Below is a small trained network, with its code and all its weights. Each question gives an input and a class and asks what happens when units are switched off, that is, made to give their printed mean instead of their output.

import numpy as np


def w(rows, s, z=0):
    codes = np.array(rows[::2]) - 128.0
    scale = np.full(codes.shape[1], s)
    scale[-1] = z or s
    return codes * scale


def f(y):
    return np.maximum(y, 0)


def log_softmax(a):
    a = a - a.max(-1, keepdims=True)
    return a - np.log(np.exp(a).sum(-1, keepdims=True))


def net(x, mask):
    res = np.array(x, float).reshape(1, 7) / 4 @ E
    y = f(res @ A[0][:, :-1].T + A[0][:, -1])
    res = res + np.where(mask, y, B[0][:, -1]) @ B[0][:, :-1]
    return log_softmax(res[-1] @ U[:, :-1].T + U[:, -1])


A, B = {}, {}
E = w([
[136,132,133,126,113,100,131,122,112,98,150],'x0',
[254,105,208,57,128,194,69,196,243,91,145],'x1',
[66,197,204,73,110,135,67,131,91,110,37],'x2',
[140,124,121,120,138,125,135,136,114,111,117],'x3',
[119,75,116,177,62,215,127,64,117,72,105],'x4',
[47,8,95,85,79,80,85,184,185,107,133],'x5',
[96,135,103,179,172,176,17,208,60,115,213],'x6',
],0.0081)
A[0] = w([
[191,180,178,156,136,175,152,71,73,182,136,45],'n0',
[53,151,68,149,107,90,148,95,74,171,108,34],'n1',
[199,197,143,140,187,206,165,86,80,126,135,94],'n2',
[143,85,99,180,63,236,122,59,94,104,99,241],'n3',
[83,28,99,104,110,101,75,130,157,112,105,113],'n4',
[153,91,49,138,157,143,181,132,179,138,184,254],'n5',
[155,122,125,119,91,66,236,78,194,110,94,49],'n6',
[140,161,116,102,181,89,133,149,136,219,133,237],'n7',
[48,183,188,61,95,145,70,129,106,125,55,70],'n8',
[126,128,93,165,169,157,71,162,84,78,198,64],'n9',
[165,130,114,93,107,96,196,80,183,119,45,42],'n10',
[254,139,155,72,118,170,54,179,218,82,121,66],'n11',
],0.0075,0.0039)
B[0] = w([
[46,65,73,58,44,154,184,169,126,167,174,193],'n0',
[72,122,85,213,177,126,180,76,164,70,122,197],'n1',
[42,62,96,52,90,127,133,131,145,160,132,211],'n2',
[141,196,250,83,127,51,74,103,173,58,133,220],'n3',
[105,86,139,29,95,137,170,152,122,161,175,190],'n4',
[216,93,230,115,101,147,124,75,44,152,144,219],'n5',
[129,204,92,184,115,206,79,205,123,190,97,198],'n6',
[123,197,232,73,165,59,101,107,141,93,103,207],'n7',
[248,82,146,160,155,254,176,116,2,174,151,206],'n8',
[149,187,95,199,65,191,79,218,186,154,55,196],'n9',
[121,187,91,191,107,163,67,179,191,128,95,188],'n10',
[73,51,63,184,203,133,148,57,177,79,128,249],'n11',
],0.007,0.011)
U = w([
[133,168,71,230,95,172,58,251,159,179,72,57],'0',
[81,69,53,211,221,128,171,57,151,89,124,69],'1',
[65,68,86,13,45,122,166,174,118,179,164,77],'2',
[138,125,155,128,127,118,122,120,120,139,121,254],'3',
[253,83,161,169,133,169,168,104,32,176,141,90],'4',
[119,108,144,129,125,95,94,107,124,153,102,218],'5',
[114,174,213,87,143,55,79,120,139,83,115,111],'6',
],0.0077,0.0062)

Each question gives the input, the list of numbers given to net, and the class t.
The units are the neurons (one row each of A and B). Each row of codes is followed by its name. A weight is (code - 128) times the scale printed after its matrix; where a second scale follows, it is the last column's (A, B and U).
mask holds one flag per neuron, in row order. A switched-off neuron (its flag False) gives its mean, the last column of its row in B, instead of its output. The means were averaged over made-up inputs and are rounded, as every weight is.
A unit's drop is (log p(t) with every unit on - log p(t) with that unit switched off) / (log p(t) with every unit on - log p(t) with every unit switched off).
The circuit of an input: a set's keep is (log p(t) with only the set's units on - log p(t) with every unit switched off) / (log p(t) with every unit on - log p(t) with every unit switched off). Starting from all 12 units, units are removed one at a time, each time the one whose removal leaves the highest keep (on an exact tie, the one counted first), for as long as the keep stays at least 0.8.
units of the circuit, in order: the units of the circuit, biggest drop first
most important unit: the unit with the biggest drop
k most important neurons: the k neurons with the biggest drops, biggest first
drop when u is switched off: that unit's drop, to one decimal
input [2,4,-6,7,7,-3,6], class 5: units of the circuit, in order	n3, n2
input [4,-3,-6,-4,-1,1,-1], class 4: most important unit	n5
input [-5,5,-6,-6,3,-4,-7], class 0: 3 most important neurons	n6, n10, n8
input [7,7,-8,0,-8,3,-3], class 4: 4 most important neurons	n5, n3, n1, n2
input [4,1,7,-7,5,-7,-2], class 2: 3 most important neurons	n0, n2, n5
input [2,-7,-2,2,5,-4,8], class 0: 2 most important neurons	n9, n11
input [-4,1,0,5,0,-5,-4], class 2: units of the circuit, in order	n0, n2
input [8,-1,-4,3,7,6,-8], class 0: 2 most important neurons	n6, n10
input [4,-5,-7,0,-4,-7,6], class 2: units of the circuit, in order	n2, n0
input [-8,-4,-8,-5,-1,3,3], class 3: 2 most important neurons	n8, n11
input [-7,1,4,7,-7,-8,-7], class 2: 3 most important neurons	n0, n2, n9
input [2,8,3,3,-3,8,-7], class 1: 2 most important neurons	n11, n9
input [-6,-5,-6,-7,0,-8,-7], class 2: 3 most important neurons	n0, n2, n9
input [-5,-3,1,3,8,7,3], class 6: 3 most important neurons	n3, n0, n2
input [6,-6,4,7,-7,0,7], class 0: most important unit	n9
input [-4,4,0,-4,-3,-5,-2], class 2: 3 most important neurons	n0, n2, n3
input [8,-5,-5,1,1,0,8], class 0: 2 most important neurons	n9, n11
input [4,6,6,1,-3,1,4], class 1: 2 most important neurons	n11, n5
input [-5,-6,-3,5,3,-5,-7], class 0: 3 most important neurons	n6, n10, n11
input [-2,-6,6,3,1,4,3], class 1: units of the circuit, in order	n1
input [6,-5,4,6,-4,-8,2], class 2: 3 most important neurons	n0, n2, n11
input [7,7,-4,-2,7,5,0], class 1: drop when n2 is switched off	0.1
input [-1,4,3,1,-7,8,-8], class 0: drop when n4 is switched off	-0.1
input [6,8,-6,-1,7,8,3], class 1: drop when n11 is switched off	4.2
input [-3,6,0,-2,2,-4,2], class 1: drop when n11 is switched off	0.8
